Below are the code and all the weights of a small trained network. Each question names an input and a class and asks about switching units off, where a switched-off unit gives its printed mean instead of its output.

import numpy as np


def w(rows, s, z=0):
    codes = np.array(rows[::2]) - 128.0
    scale = np.full(codes.shape[1], s)
    scale[-1] = z or s
    return codes * scale


def f(y):
    return np.maximum(y, 0)


def log_softmax(a):
    a = a - a.max(-1, keepdims=True)
    return a - np.log(np.exp(a).sum(-1, keepdims=True))


def net(x, mask):
    res = np.array(x, float).reshape(1, 7) / 4 @ E
    y = f(res @ A[0][:, :-1].T + A[0][:, -1])
    res = res + np.where(mask, y, B[0][:, -1]) @ B[0][:, :-1]
    return log_softmax(res[-1] @ U[:, :-1].T + U[:, -1])


A, B = {}, {}
E = w([
[89,104,124,125,132,26,57,173,174,117,6,221],'x0',
[151,116,129,130,105,97,122,107,140,141,126,96],'x1',
[123,121,119,140,117,104,126,97,145,126,130,101],'x2',
[172,79,160,222,94,129,120,176,189,96,213,191],'x3',
[153,125,128,122,142,141,134,128,117,148,117,156],'x4',
[130,133,128,115,96,130,137,141,133,87,124,126],'x5',
[88,102,114,49,88,209,123,140,254,201,150,135],'x6',
],0.011)
A[0] = w([
[104,90,116,57,108,189,99,131,239,184,144,122,153],'N0',
[162,136,138,196,159,56,147,120,16,38,108,110,128],'N1',
[185,107,143,126,141,213,228,120,74,126,248,42,100],'N2',
[172,93,192,255,107,135,133,173,185,124,215,167,65],'N3',
[87,163,138,81,117,141,112,96,85,141,85,111,5],'N4',
[140,166,150,177,134,175,127,104,107,102,118,101,110],'N5',
[96,158,84,29,183,110,153,132,81,143,82,77,43],'N6',
[189,90,131,233,111,127,138,174,187,111,213,178,9],'N7',
[158,84,110,192,154,105,77,185,181,116,144,143,80],'N8',
[92,152,159,85,107,153,124,107,186,106,138,134,129],'N9',
[86,93,153,139,137,68,89,164,156,121,33,183,107],'N10',
[116,61,124,117,118,64,93,173,132,100,76,156,118],'N11',
[162,157,147,197,148,99,104,110,19,82,99,100,160],'N12',
[127,96,128,44,118,140,143,154,200,172,119,97,142],'N13',
[148,199,143,118,100,185,176,64,82,142,227,87,84],'N14',
[101,226,99,14,146,121,130,89,76,170,31,40,40],'N15',
[179,156,136,193,168,38,122,120,33,93,143,146,163],'N16',
[81,88,100,47,97,166,123,121,210,184,174,153,152],'N17',
[122,98,122,85,158,54,67,147,169,119,62,163,79],'N18',
],0.008,0.0034)
B[0] = w([
[211,146,140,183,245,194,166,203,206,142,195,56,214],'N0',
[206,150,129,140,195,178,169,240,215,152,140,31,238],'N1',
[73,253,49,161,31,50,36,96,104,206,86,160,252],'N2',
[63,32,209,43,131,141,121,80,85,22,97,182,209],'N3',
[104,74,159,130,105,110,162,101,129,102,155,168,165],'N4',
[156,115,83,172,111,132,105,160,157,142,112,117,162],'N5',
[77,38,169,45,105,118,135,58,93,62,119,158,199],'N6',
[92,82,194,18,150,119,154,39,88,17,99,170,198],'N7',
[54,92,139,85,103,91,120,91,78,55,145,125,173],'N8',
[135,150,118,162,138,164,193,173,128,119,127,99,162],'N9',
[94,229,66,203,20,99,58,68,95,235,106,158,211],'N10',
[97,200,101,177,139,105,128,108,82,170,116,184,190],'N11',
[213,158,137,126,197,187,203,175,189,90,145,106,224],'N12',
[176,140,138,178,185,134,171,119,166,108,172,73,187],'N13',
[76,184,102,167,49,68,76,105,85,163,95,150,222],'N14',
[60,30,236,31,119,137,133,104,95,8,119,176,237],'N15',
[154,138,171,175,208,187,152,189,201,154,171,128,227],'N16',
[162,157,120,170,183,206,174,213,202,141,182,71,208],'N17',
[95,190,71,173,89,80,83,115,64,160,111,123,200],'N18',
],0.007,0.016)
U = w([
[211,151,126,158,203,160,195,189,175,143,157,75,251],'0',
[110,222,69,161,53,83,66,92,108,188,104,138,44],'1',
[106,9,171,45,123,121,151,74,110,70,120,139,102],'2',
],0.012,0.0014)

Each question gives the input, the list of numbers given to net, and the class t.
The units are the neurons (one row each of A and B). Each row of codes is followed by its name. A weight is (code - 128) times the scale printed after its matrix; where a second scale follows, it is the last column's (A, B and U).
mask holds one flag per neuron, in row order. A switched-off neuron (its flag False) gives its mean, the last column of its row in B, instead of its output. The means were averaged over made-up inputs and are rounded, as every weight is.
A unit's drop is (log p(t) with every unit on - log p(t) with that unit switched off) / (log p(t) with every unit on - log p(t) with every unit switched off).
The circuit of an input: a set's keep is (log p(t) with only the set's units on - log p(t) with every unit switched off) / (log p(t) with every unit on - log p(t) with every unit switched off). Starting from the 12 units with the biggest drops (on a tie, the unit counted first), units are removed one at a time, each time the one whose removal leaves the highest keep (on an exact tie, the one counted first), for as long as the keep stays at least 0.8.
circuit, biggest first: the units of the circuit, biggest drop first
unit that matters most: the unit with the biggest drop
k most important neurons: the k neurons with the biggest drops, biggest first
drop when u is switched off: that unit's drop, to one decimal
input [-7,6,8,-8,4,1,-3], class 2: circuit, biggest first -> (N15)
input [8,7,1,-8,5,-4,-8], class 0: 3 most important neurons -> (N1; N12; N16)
input [6,-5,4,6,-8,1,-6], class 0: 3 most important neurons -> (N1; N2; N16)
input [4,3,4,6,-7,6,-2], class 2: 2 most important neurons -> (N3; N2)
input [5,0,5,4,1,-4,-6], class 0: 3 most important neurons -> (N1; N2; N16)
input [-1,2,-3,6,-5,-8,-4], class 2: 2 most important neurons -> (N3; N7)
input [4,6,0,7,-1,1,5], class 2: 2 most important neurons -> (N3; N7)
input [7,2,4,8,-2,-1,-8], class 0: 3 most important neurons -> (N1; N16; N15)
input [3,8,1,-3,-7,-1,3], class 0: 2 most important neurons -> (N2; N14)
input [-7,4,6,7,2,-7,1], class 1: 3 most important neurons -> (N2; N14; N15)
input [8,8,5,4,0,-5,8], class 0: 2 most important neurons -> (N0; N17)
input [-7,0,8,8,3,-6,4], class 2: 3 most important neurons -> (N3; N7; N10)
input [-7,-6,4,-6,8,-1,-2], class 1: 2 most important neurons -> (N2; N14)
input [-5,5,-1,0,-1,0,-3], class 1: circuit, biggest first -> (N2)
input [5,5,-5,-5,6,2,6], class 0: 2 most important neurons -> (N0; N2)
input [-3,-3,1,4,3,-6,-1], class 2: 2 most important neurons -> (N3; N10)
input [5,-7,-7,-3,-6,3,6], class 0: 2 most important neurons -> (N0; N2)
input [5,-6,0,-2,-1,3,8], class 0: drop when N3 is switched off -> 0.0
input [1,7,2,-6,-5,6,4], class 2: drop when N15 is switched off -> 1.6
input [-6,5,1,0,8,8,-4], class 1: drop when N2 is switched off -> 1.5
input [3,-1,-6,2,2,-7,1], class 1: unit that matters most -> N15
input [-8,3,4,4,2,7,-6], class 1: drop when N2 is switched off -> 2.4
